Below is a small trained network, with its code and all its weights. Each question gives an input and a class and asks what happens when units are switched off, that is, made to give their printed mean instead of their output.

import numpy as np


def w(rows, s, z=0):
    codes = np.array(rows[::2]) - 128.0
    scale = np.full(codes.shape[1], s)
    scale[-1] = z or s
    return codes * scale


def f(y):
    return y / 2 * (1 + np.tanh(0.7978845608 * (y + 0.044715 * y**3)))


def log_softmax(a):
    a = a - a.max(-1, keepdims=True)
    return a - np.log(np.exp(a).sum(-1, keepdims=True))


def net(x, mask):
    res = np.array(x, float).reshape(1, 6) / 4 @ E
    y = f(res @ A[0][:, :-1].T + A[0][:, -1])
    res = res + np.where(mask, y, B[0][:, -1]) @ B[0][:, :-1]
    return log_softmax(res[-1] @ U[:, :-1].T + U[:, -1])


A, B = {}, {}
E = w([
[66,72,189,213,116,55],'x0',
[75,14,157,50,196,215],'x1',
[196,53,102,153,60,159],'x2',
[78,147,36,225,127,254],'x3',
[125,126,128,131,127,127],'x4',
[187,83,71,171,225,102],'x5',
],0.0064)
A[0] = w([
[188,94,64,193,247,114,43],'neuron 1',
[170,127,139,72,130,99,95],'neuron 2',
[138,208,88,169,92,104,83],'neuron 3',
[170,58,92,123,49,151,79],'neuron 4',
[50,82,150,229,115,105,100],'neuron 5',
[72,171,70,201,139,228,43],'neuron 6',
[87,180,135,130,191,125,98],'neuron 7',
[186,205,70,77,140,220,121],'neuron 8',
[58,48,126,87,166,201,2],'neuron 9',
[172,193,125,187,111,108,51],'neuron 10',
[53,158,153,107,19,178,65],'neuron 11',
[172,60,89,173,57,185,132],'neuron 12',
[141,176,95,163,82,88,21],'neuron 13',
[19,219,110,125,210,143,128],'neuron 14',
],0.012,0.0071)
B[0] = w([
[98,253,137,93,104,169,209],'neuron 1',
[97,120,166,143,167,83,174],'neuron 2',
[150,78,116,100,167,177,211],'neuron 3',
[166,143,213,181,87,143,183],'neuron 4',
[53,109,114,197,154,99,221],'neuron 5',
[122,124,157,54,169,28,232],'neuron 6',
[168,124,173,165,99,145,168],'neuron 7',
[44,100,118,208,138,105,254],'neuron 8',
[128,67,131,67,139,203,215],'neuron 9',
[126,80,132,86,125,178,183],'neuron 10',
[103,245,127,99,125,159,209],'neuron 11',
[213,121,116,164,134,115,227],'neuron 12',
[122,109,183,86,153,193,168],'neuron 13',
[224,116,122,186,103,132,249],'neuron 14',
],0.026,0.0069)
U = w([
[153,86,157,72,152,192,119],'0',
[164,143,137,121,144,122,251],'1',
[161,133,205,63,144,35,111],'2',
[138,228,143,104,114,152,109],'3',
[96,120,145,180,152,134,75],'4',
[230,137,162,152,109,126,99],'5',
[165,128,2,97,48,91,106],'6',
],0.0095,0.018)

Each question gives the input, the list of numbers given to net, and the class t.
The units are the neurons (one row each of A and B). Each row of codes is followed by its name. A weight is (code - 128) times the scale printed after its matrix; where a second scale follows, it is the last column's (A, B and U).
mask holds one flag per neuron, in row order. A switched-off neuron (its flag False) gives its mean, the last column of its row in B, instead of its output. The means were averaged over made-up inputs and are rounded, as every weight is.
A unit's drop is (log p(t) with every unit on - log p(t) with that unit switched off) / (log p(t) with every unit on - log p(t) with every unit switched off).
The circuit of an input: a set's keep is (log p(t) with only the set's units on - log p(t) with every unit switched off) / (log p(t) with every unit on - log p(t) with every unit switched off). Starting from the 12 units with the biggest drops (on a tie, the unit counted first), units are removed one at a time, each time the one whose removal leaves the highest keep (on an exact tie, the one counted first), for as long as the keep stays at least 0.8.
circuit, biggest first: the units of the circuit, biggest drop first
top k neurons: the k neurons with the biggest drops, biggest first
drop when u is switched off: that unit's drop, to one decimal
input [-8,-8,4,1,2,-5], class 0: circuit, biggest first -> (neuron 3)
input [4,-8,-8,-6,3,3], class 0: circuit, biggest first -> (neuron 10; neuron 3)
input [-8,-5,6,5,5,5], class 4: top 3 neurons -> (neuron 8; neuron 14; neuron 11)
input [-2,-3,8,5,-7,0], class 5: top 2 neurons -> (neuron 12; neuron 4)
input [8,0,-1,4,-6,-8], class 3: top 2 neurons -> (neuron 11; neuron 8)
input [3,-8,-8,-6,-8,-8], class 0: circuit, biggest first -> (neuron 3; neuron 13)
input [3,-3,-7,-6,-4,2], class 5: circuit, biggest first -> (neuron 6; neuron 7)
input [7,6,-8,-5,2,-4], class 5: top 2 neurons -> (neuron 14; neuron 8)
input [-7,-7,4,-3,2,-2], class 0: top 4 neurons -> (neuron 3; neuron 10; neuron 13; neuron 5)
input [-6,-1,6,-3,-1,-3], class 4: top 2 neurons -> (neuron 8; neuron 14)
input [7,6,7,-4,-3,-3], class 4: top 4 neurons -> (neuron 5; neuron 14; neuron 6; neuron 3)
input [8,-1,-2,-6,-3,6], class 4: top 2 neurons -> (neuron 5; neuron 6)
input [-2,0,8,-7,4,6], class 5: top 4 neurons -> (neuron 6; neuron 4; neuron 12; neuron 11)
input [4,1,8,-7,-7,2], class 5: top neuron -> (neuron 6)
input [6,5,-3,7,0,1], class 2: top 2 neurons -> (neuron 6; neuron 8)
input [3,6,8,7,-3,3], class 5: top 2 neurons -> (neuron 12; neuron 4)
input [-2,6,1,-5,5,-7], class 3: top 2 neurons -> (neuron 11; neuron 3)
input [1,2,8,8,1,-6], class 2: top 2 neurons -> (neuron 6; neuron 14)
input [3,-8,-1,8,-1,-5], class 0: top 3 neurons -> (neuron 3; neuron 10; neuron 13)
input [-5,-3,-8,-2,3,-1], class 5: circuit, biggest first -> (neuron 14)
input [-2,0,-1,7,-1,-6], class 2: drop when neuron 6 is switched off -> 1.8
input [-3,-4,8,7,2,6], class 5: drop when neuron 4 is switched off -> 2.2
input [5,4,-6,-3,-5,-7], class 3: drop when neuron 12 is switched off -> 0.2
input [3,-8,6,-3,-4,3], class 0: drop when neuron 10 is switched off -> 0.1
